Below are the code and all the weights of a small trained network. Each question names an input and a target symbol and asks about switching units off, where a switched-off unit gives its printed mean instead of its output.

import numpy as np


def w(rows, s, z=0):
    codes = np.array(rows[::2]) - 128.0
    scale = np.full(codes.shape[1], s)
    scale[-1] = z or s
    return codes * scale


def norm(h):
    return h / np.sqrt((h * h).mean(-1, keepdims=True) + 1e-5)


def f(y):
    return y / 2 * (1 + np.tanh(0.7978845608 * (y + 0.044715 * y**3)))


def softmax(a):
    e = np.exp(a - a.max(-1, keepdims=True))
    return e / e.sum(-1, keepdims=True)


def log_softmax(a):
    a = a - a.max(-1, keepdims=True)
    return a - np.log(np.exp(a).sum(-1, keepdims=True))


def net(x, mask):
    ids = ['αβδεζθμξπφψω'.index(c) for c in x.split()]
    T = len(ids)
    res = E[ids] + P[:T]
    u = 0
    for l in range(2):
        q, k, v = (norm(res) @ M[l].T for M in (Q, K, V))
        z = softmax(np.where(np.tri(T) > 0, q @ k.T / 3**0.5, -1e9)) @ v
        res = res + np.where(mask[u], z, O[l][:, -1]) @ O[l][:, :-1]
        u += 1
        y = f(norm(res) @ A[l][:, :-1].T + A[l][:, -1])
        res = res + np.where(mask[u : u + 8], y, B[l][:, -1]) @ B[l][:, :-1]
        u += 8
    return log_softmax(norm(res)[-1] @ U[:, :-1].T + U[:, -1])


Q, K, V, O, A, B = {}, {}, {}, {}, {}, {}
E = w([
[204,183,136,141,101,168,85,113,112],'α',
[84,55,145,95,75,91,204,134,121],'β',
[131,109,108,139,117,186,186,37,156],'δ',
[74,136,76,178,23,177,142,136,161],'ε',
[184,57,147,198,76,138,143,114,119],'ζ',
[144,5,183,155,139,131,162,97,179],'θ',
[144,91,39,163,188,198,105,75,156],'μ',
[124,134,172,131,115,96,24,152,122],'ξ',
[33,74,52,144,106,131,199,168,86],'π',
[109,171,108,222,137,128,145,181,145],'φ',
[188,165,125,161,134,80,145,171,51],'ψ',
[187,139,90,14,80,108,162,135,170],'ω',
],0.023)
P = w([
[222,177,130,159,21,94,163,156,238],'0',
[188,131,123,184,7,140,143,165,200],'1',
[173,134,125,186,40,147,135,173,184],'2',
[146,137,132,194,37,167,132,153,152],'3',
[129,135,128,204,60,181,121,132,136],'4',
[108,147,140,200,79,177,117,110,117],'5',
[96,147,143,209,94,178,110,98,92],'6',
[64,152,148,207,119,176,93,78,78],'7',
[45,142,143,206,131,191,86,59,63],'8',
[35,154,147,220,167,187,67,8,51],'9',
],0.011)
Q[0] = w([
[157,176,109,3,169,86,145,223,203],'L0H1',
[94,116,149,101,106,148,88,119,85],'L0H1',
[109,173,119,38,161,130,148,102,147],'L0H1',
],0.013)
K[0] = w([
[208,168,96,35,13,132,174,140,254],'L0H1',
[70,97,120,205,82,173,161,57,132],'L0H1',
[172,119,92,66,57,115,143,44,211],'L0H1',
],0.0096)
V[0] = w([
[120,70,118,255,239,94,63,118,99],'L0H1',
[64,154,130,123,117,45,5,149,158],'L0H1',
[173,37,226,178,129,169,136,111,135],'L0H1',
],0.0077)
O[0] = w([
[1,228,186,143,2,163,161,94,151,253],'L0H1',
[72,103,112,112,225,73,24,126,142,174],'L0H1',
[177,188,152,190,114,49,110,14,86,152],'L0H1',
],0.0089,0.0049)
A[0] = w([
[131,168,87,147,119,110,154,181,72,101],'L0N1',
[154,120,209,119,80,90,86,108,206,10],'L0N2',
[69,69,145,138,152,147,238,115,208,143],'L0N3',
[111,96,187,5,135,79,167,108,93,175],'L0N4',
[142,77,205,145,100,178,59,79,160,139],'L0N5',
[100,60,176,143,95,127,67,126,214,157],'L0N6',
[99,155,103,141,104,99,109,144,225,165],'L0N7',
[176,191,185,90,135,215,80,151,190,63],'L0N8',
],0.013,0.011)
B[0] = w([
[158,176,111,149,121,71,184,80,117,169],'L0N1',
[133,79,30,135,204,103,162,92,124,142],'L0N2',
[184,201,105,50,116,145,171,128,101,219],'L0N3',
[81,53,245,117,120,132,44,163,139,137],'L0N4',
[129,106,86,115,60,51,122,59,118,239],'L0N5',
[113,223,110,107,133,41,186,91,182,249],'L0N6',
[181,156,138,91,101,178,93,175,167,254],'L0N7',
[75,139,139,20,59,126,77,174,55,132],'L0N8',
],0.012,0.009)
Q[1] = w([
[133,170,209,169,176,187,131,197,100],'L1H1',
[134,211,203,198,56,116,116,11,117],'L1H1',
[139,217,60,45,30,89,155,106,122],'L1H1',
],0.011)
K[1] = w([
[201,102,121,80,19,95,147,83,146],'L1H1',
[2,194,128,106,76,86,142,103,73],'L1H1',
[64,244,130,204,165,143,190,130,86],'L1H1',
],0.0099)
V[1] = w([
[171,91,102,7,88,135,134,81,113],'L1H1',
[171,120,149,159,105,58,66,108,182],'L1H1',
[120,109,120,165,197,144,143,130,59],'L1H1',
],0.013)
O[1] = w([
[6,93,148,116,186,125,194,64,68,77],'L1H1',
[90,129,211,162,156,107,52,112,131,183],'L1H1',
[189,158,148,132,224,56,141,163,103,1],'L1H1',
],0.015,0.0096)
A[1] = w([
[154,92,3,187,122,82,84,111,155,184],'L1N1',
[106,156,192,113,202,118,159,35,63,1],'L1N2',
[124,157,177,183,97,65,142,154,63,189],'L1N3',
[169,202,139,108,185,135,115,146,118,5],'L1N4',
[180,81,143,69,182,173,65,109,127,82],'L1N5',
[190,87,107,114,93,188,89,74,119,110],'L1N6',
[111,155,45,90,133,93,186,175,106,87],'L1N7',
[208,206,75,131,157,69,97,202,104,177],'L1N8',
],0.015,0.0085)
B[1] = w([
[69,143,159,164,129,160,136,183,139,252],'L1N1',
[193,123,124,91,80,96,115,171,170,142],'L1N2',
[99,180,143,169,89,189,156,129,111,229],'L1N3',
[65,159,161,202,6,102,125,59,157,124],'L1N4',
[151,92,149,136,69,106,59,130,106,137],'L1N5',
[134,99,122,149,162,190,143,147,110,195],'L1N6',
[91,148,126,139,112,103,147,208,120,154],'L1N7',
[103,175,189,168,180,184,109,133,124,254],'L1N8',
],0.02,0.0082)
U = w([
[102,126,241,44,83,142,152,142,127,2],'α',
[137,76,168,127,132,96,122,159,128,156],'β',
[186,141,140,130,126,62,168,72,155,154],'δ',
[41,65,121,117,173,213,134,128,155,75],'ε',
[121,124,193,195,139,123,153,116,84,97],'ζ',
[138,77,142,250,58,66,157,124,119,58],'θ',
[129,139,116,75,166,173,147,30,132,137],'μ',
[38,145,118,100,157,93,73,113,144,151],'ξ',
[74,132,104,105,142,106,167,179,94,125],'π',
[140,112,99,125,48,132,106,193,199,90],'φ',
[180,169,194,130,157,133,124,174,149,173],'ψ',
[144,124,117,112,111,121,64,121,38,209],'ω',
],0.011,0.0094)

Each question gives the input, a string of symbols that net reads in full, and the target symbol t.
The units are the heads (3 rows each of Q, K, V and O) and the neurons (one row each of A and B). Each row of codes is followed by its name. A weight is (code - 128) times the scale printed after its matrix; where a second scale follows, it is the last column's (O, A, B and U).
mask holds one flag per unit, layer by layer, with each layer's heads first. A switched-off unit (its flag False) gives its mean, the last column of its rows in O or B, instead of its output. The means were averaged over made-up inputs and are rounded, as every weight is.
A unit's drop is (log p(t) with every unit on - log p(t) with that unit switched off) / (log p(t) with every unit on - log p(t) with every unit switched off).
The circuit of an input: a set's keep is (log p(t) with only the set's units on - log p(t) with every unit switched off) / (log p(t) with every unit on - log p(t) with every unit switched off). Starting from the 12 units with the biggest drops (on a tie, the unit counted first), units are removed one at a time, each time the one whose removal leaves the highest keep (on an exact tie, the one counted first), for as long as the keep stays at least 0.8.
circuit, biggest first: the units of the circuit, biggest drop first
unit that matters most: the unit with the biggest drop
k most important neurons: the k neurons with the biggest drops, biggest first
top k neurons in layer l: the k neurons of layer l with the biggest drops, biggest first
input ξ φ μ α ζ ξ μ, target ξ: top neuron in layer 1	[L1N3]
input θ ε ω φ θ ξ π, target π: circuit, biggest first	[L0N7 L1N7 L1H1]
input ξ δ β ξ ζ, target ξ: circuit, biggest first	[L0H1 L1H1]
input φ φ φ μ π α α φ ψ β, target ψ: circuit, biggest first	[L1H1 L0N5 L1N8]
input δ ξ α φ δ α ζ μ ξ μ, target ξ: top 2 neurons in layer 0	[L0N5 L0N7]
input ε ε β φ φ ξ ψ β, target ψ: circuit, biggest first	[L0N3 L1H1 L0N5]
input ε ψ ε β φ π φ ζ ε, target φ: 3 most important neurons	[L1N8 L0N5 L1N3]
input ε β φ φ α φ φ α ψ δ, target ψ: circuit, biggest first	[L1H1 L0N5 L0N3 L1N8]
input φ ε μ ε δ, target μ: 3 most important neurons	[L1N1 L0N3 L0N7]
input ε β ξ ε π β, target π: 4 most important neurons	[L0N3 L0N7 L1N7 L0N5]
input ψ φ ξ ω β, target α: 2 most important neurons	[L0N4 L0N3]
input π δ ξ, target π: top 3 neurons in layer 0	[L0N5 L0N7 L0N2]
input θ φ α ξ θ ε ε μ ψ δ, target ψ: circuit, biggest first	[L1H1 L0N5 L0N3]
input δ δ ε, target ε: circuit, biggest first	[L0H1 L1H1]
input ξ φ θ, target δ: circuit, biggest first	[L0N6]
input ξ α φ ψ μ φ δ, target φ: 3 most important neurons	[L0N5 L1N8 L1N3]
input α α α, target ω: top 2 neurons in layer 1	[L1N1 L1N2]
input ξ ε φ ψ π φ φ β, target φ: top 3 neurons in layer 0	[L0N3 L0N5 L0N6]
input α ζ π φ φ μ, target φ: 2 most important neurons	[L0N5 L1N8]
input μ ξ ω, target ω: 3 most important neurons	[L1N5 L0N6 L0N4]
input ζ ω φ α, target ω: unit that matters most	L0N8
input δ ψ α φ ζ π ξ, target π: 3 most important neurons	[L0N7 L0N5 L1N7]
input ψ θ π ζ φ ψ φ φ θ, target φ: 2 most important neurons	[L0N5 L0N1]
input ζ ω ξ ψ ψ ε, target ψ: 2 most important neurons	[L0N7 L0N5]
input ξ φ δ φ φ ε φ α, target φ: top 3 neurons in layer 0	[L0N5 L0N3 L0N7]
